Here is a tiny trained network, its code and every weight. The questions are about switching its units off for an input and a class, where a switched-off unit gives its printed mean instead of its output.

import numpy as np


def w(rows, s, z=0):
    codes = np.array(rows[::2]) - 128.0
    scale = np.full(codes.shape[1], s)
    scale[-1] = z or s
    return codes * scale


def norm(h):
    return h / np.sqrt((h * h).mean(-1, keepdims=True) + 1e-5)


def f(y):
    return y / 2 * (1 + np.tanh(0.7978845608 * (y + 0.044715 * y**3)))


def log_softmax(a):
    a = a - a.max(-1, keepdims=True)
    return a - np.log(np.exp(a).sum(-1, keepdims=True))


def net(x, mask):
    res = np.array(x, float).reshape(1, 3) / 4 @ E
    u = 0
    for l in range(3):
        y = f(norm(res) @ A[l][:, :-1].T + A[l][:, -1])
        res = res + np.where(mask[u : u + 7], y, B[l][:, -1]) @ B[l][:, :-1]
        u += 7
    return log_softmax(norm(res)[-1] @ U[:, :-1].T + U[:, -1])


A, B = {}, {}
E = w([
[91,197,141,154,139,145,87,206,165],'x0',
[98,134,233,160,185,199,136,137,116],'x1',
[40,96,166,2,81,152,164,166,46],'x2',
],0.0057)
A[0] = w([
[84,204,254,165,163,219,112,210,175,77],'0.n0',
[146,104,155,114,144,181,135,140,124,65],'0.n1',
[165,186,100,188,137,140,99,190,239,114],'0.n2',
[113,69,197,120,146,178,198,71,107,56],'0.n3',
[115,135,220,177,216,223,157,120,108,2],'0.n4',
[67,145,143,84,133,163,127,183,123,103],'0.n5',
[176,111,169,110,137,146,128,125,103,99],'0.n6',
],0.0066,0.0055)
B[0] = w([
[66,179,118,147,137,194,62,174,56,255],'0.n0',
[141,99,169,163,148,143,148,78,121,120],'0.n1',
[151,130,143,120,179,134,41,44,146,246],'0.n2',
[129,87,120,95,179,163,62,2,138,170],'0.n3',
[112,143,82,126,242,114,14,105,218,190],'0.n4',
[80,154,188,177,81,144,157,160,128,182],'0.n5',
[141,78,117,124,177,148,132,110,141,127],'0.n6',
],0.0069,0.0055)
A[1] = w([
[114,40,155,83,99,150,235,79,64,38],'1.n0',
[141,72,208,158,95,138,210,107,82,31],'1.n1',
[182,127,88,128,97,91,125,168,70,30],'1.n2',
[115,162,112,126,134,103,144,105,126,28],'1.n3',
[131,183,136,206,153,151,96,104,230,70],'1.n4',
[102,76,253,92,156,172,199,106,63,8],'1.n5',
[79,152,170,165,118,165,164,199,53,2],'1.n6',
],0.0071,0.0027)
B[1] = w([
[108,196,182,182,221,75,51,194,61,224],'1.n0',
[134,201,130,146,206,119,32,125,236,137],'1.n1',
[120,80,105,172,247,152,169,134,155,144],'1.n2',
[122,81,124,175,116,144,102,123,135,112],'1.n3',
[111,137,142,156,135,94,116,226,3,253],'1.n4',
[106,143,39,122,108,211,15,60,212,183],'1.n5',
[192,169,187,127,112,47,202,105,212,177],'1.n6',
],0.0055,0.0048)
A[2] = w([
[165,39,91,92,117,171,180,75,254,6],'2.n0',
[214,133,125,163,183,99,108,104,121,160],'2.n1',
[106,118,101,71,77,138,81,119,110,130],'2.n2',
[146,96,87,123,96,117,228,123,195,165],'2.n3',
[93,168,202,120,33,173,188,155,123,7],'2.n4',
[240,145,114,159,127,33,105,115,146,125],'2.n5',
[113,131,186,103,101,115,102,104,124,25],'2.n6',
],0.0082,0.002)
B[2] = w([
[129,62,144,1,152,62,116,51,140,148],'2.n0',
[129,131,115,117,45,129,190,142,137,254],'2.n1',
[143,124,213,197,167,160,100,132,144,163],'2.n2',
[64,116,155,125,195,199,43,46,142,156],'2.n3',
[136,184,94,35,75,95,202,152,246,172],'2.n4',
[167,109,119,170,90,162,194,147,161,252],'2.n5',
[103,147,75,116,152,160,109,118,169,133],'2.n6',
],0.0089,0.0062)
U = w([
[227,112,68,221,47,105,217,150,150,178],'0',
[143,38,95,63,161,124,137,9,176,79],'1',
[69,202,154,33,86,108,189,196,213,111],'2',
[77,179,166,170,231,188,15,134,100,204],'3',
[111,79,143,108,168,10,168,220,9,2],'4',
],0.011,0.004)

Each question gives the input, the list of numbers given to net, and the class t.
The units are the neurons (one row each of A and B). Each row of codes is followed by its name. A weight is (code - 128) times the scale printed after its matrix; where a second scale follows, it is the last column's (A, B and U).
mask holds one flag per neuron, layer by layer. A switched-off neuron (its flag False) gives its mean, the last column of its row in B, instead of its output. The means were averaged over made-up inputs and are rounded, as every weight is.
A unit's drop is (log p(t) with every unit on - log p(t) with that unit switched off) / (log p(t) with every unit on - log p(t) with every unit switched off).
The circuit of an input: a set's keep is (log p(t) with only the set's units on - log p(t) with every unit switched off) / (log p(t) with every unit on - log p(t) with every unit switched off). Starting from the 12 units with the biggest drops (on a tie, the unit counted first), units are removed one at a time, each time the one whose removal leaves the highest keep (on an exact tie, the one counted first), for as long as the keep stays at least 0.8.
circuit, biggest first: the units of the circuit, biggest drop first
unit that matters most: the unit with the biggest drop
top k neurons: the k neurons with the biggest drops, biggest first
k most important neurons of layer l: the k neurons of layer l with the biggest drops, biggest first
drop when u is switched off: that unit's drop, to one decimal
input [1,2,-6], class 0: unit that matters most => 2.n1
input [-2,-5,-2], class 1: circuit, biggest first => [1.n0; 0.n0; 2.n0]
input [-3,-4,4], class 4: circuit, biggest first => [1.n0; 0.n2; 0.n0]
input [-7,-4,3], class 4: 2 most important neurons of layer 1 => [1.n0; 1.n6]
input [-6,-6,2], class 0: 2 most important neurons of layer 0 => [0.n0; 0.n5]
input [7,-8,2], class 0: circuit, biggest first => [0.n0; 2.n3]
input [0,-4,0], class 1: top 2 neurons => [0.n0; 1.n0]
input [5,4,7], class 2: top 2 neurons => [2.n4; 1.n6]
input [-7,1,-2], class 0: top 4 neurons => [1.n0; 0.n4; 0.n2; 0.n0]
input [-6,6,4], class 1: top 3 neurons => [0.n3; 1.n4; 0.n4]
input [2,-7,2], class 3: top 2 neurons => [2.n3; 0.n2]
input [-8,2,3], class 3: top 3 neurons => [1.n0; 0.n4; 0.n2]
input [4,7,8], class 2: 2 most important neurons of layer 1 => [1.n6; 1.n0]
input [-1,-8,8], class 4: 2 most important neurons of layer 1 => [1.n0; 1.n2]
input [-7,8,-1], class 1: unit that matters most => 0.n3
input [-4,-1,-1], class 0: top 2 neurons => [0.n4; 0.n0]
input [8,-8,3], class 3: top 2 neurons => [2.n1; 2.n2]
input [-5,-4,-4], class 1: top 3 neurons => [1.n0; 0.n0; 2.n0]
input [1,-4,0], class 1: 2 most important neurons of layer 2 => [2.n0; 2.n3]
input [-7,4,-4], class 1: most important neuron of layer 0 => [0.n3]
input [-7,0,7], class 3: drop when 1.n0 is switched off => 0.4
input [-5,1,8], class 3: drop when 1.n0 is switched off => 0.2
input [-7,6,1], class 1: drop when 2.n0 is switched off => 0.0
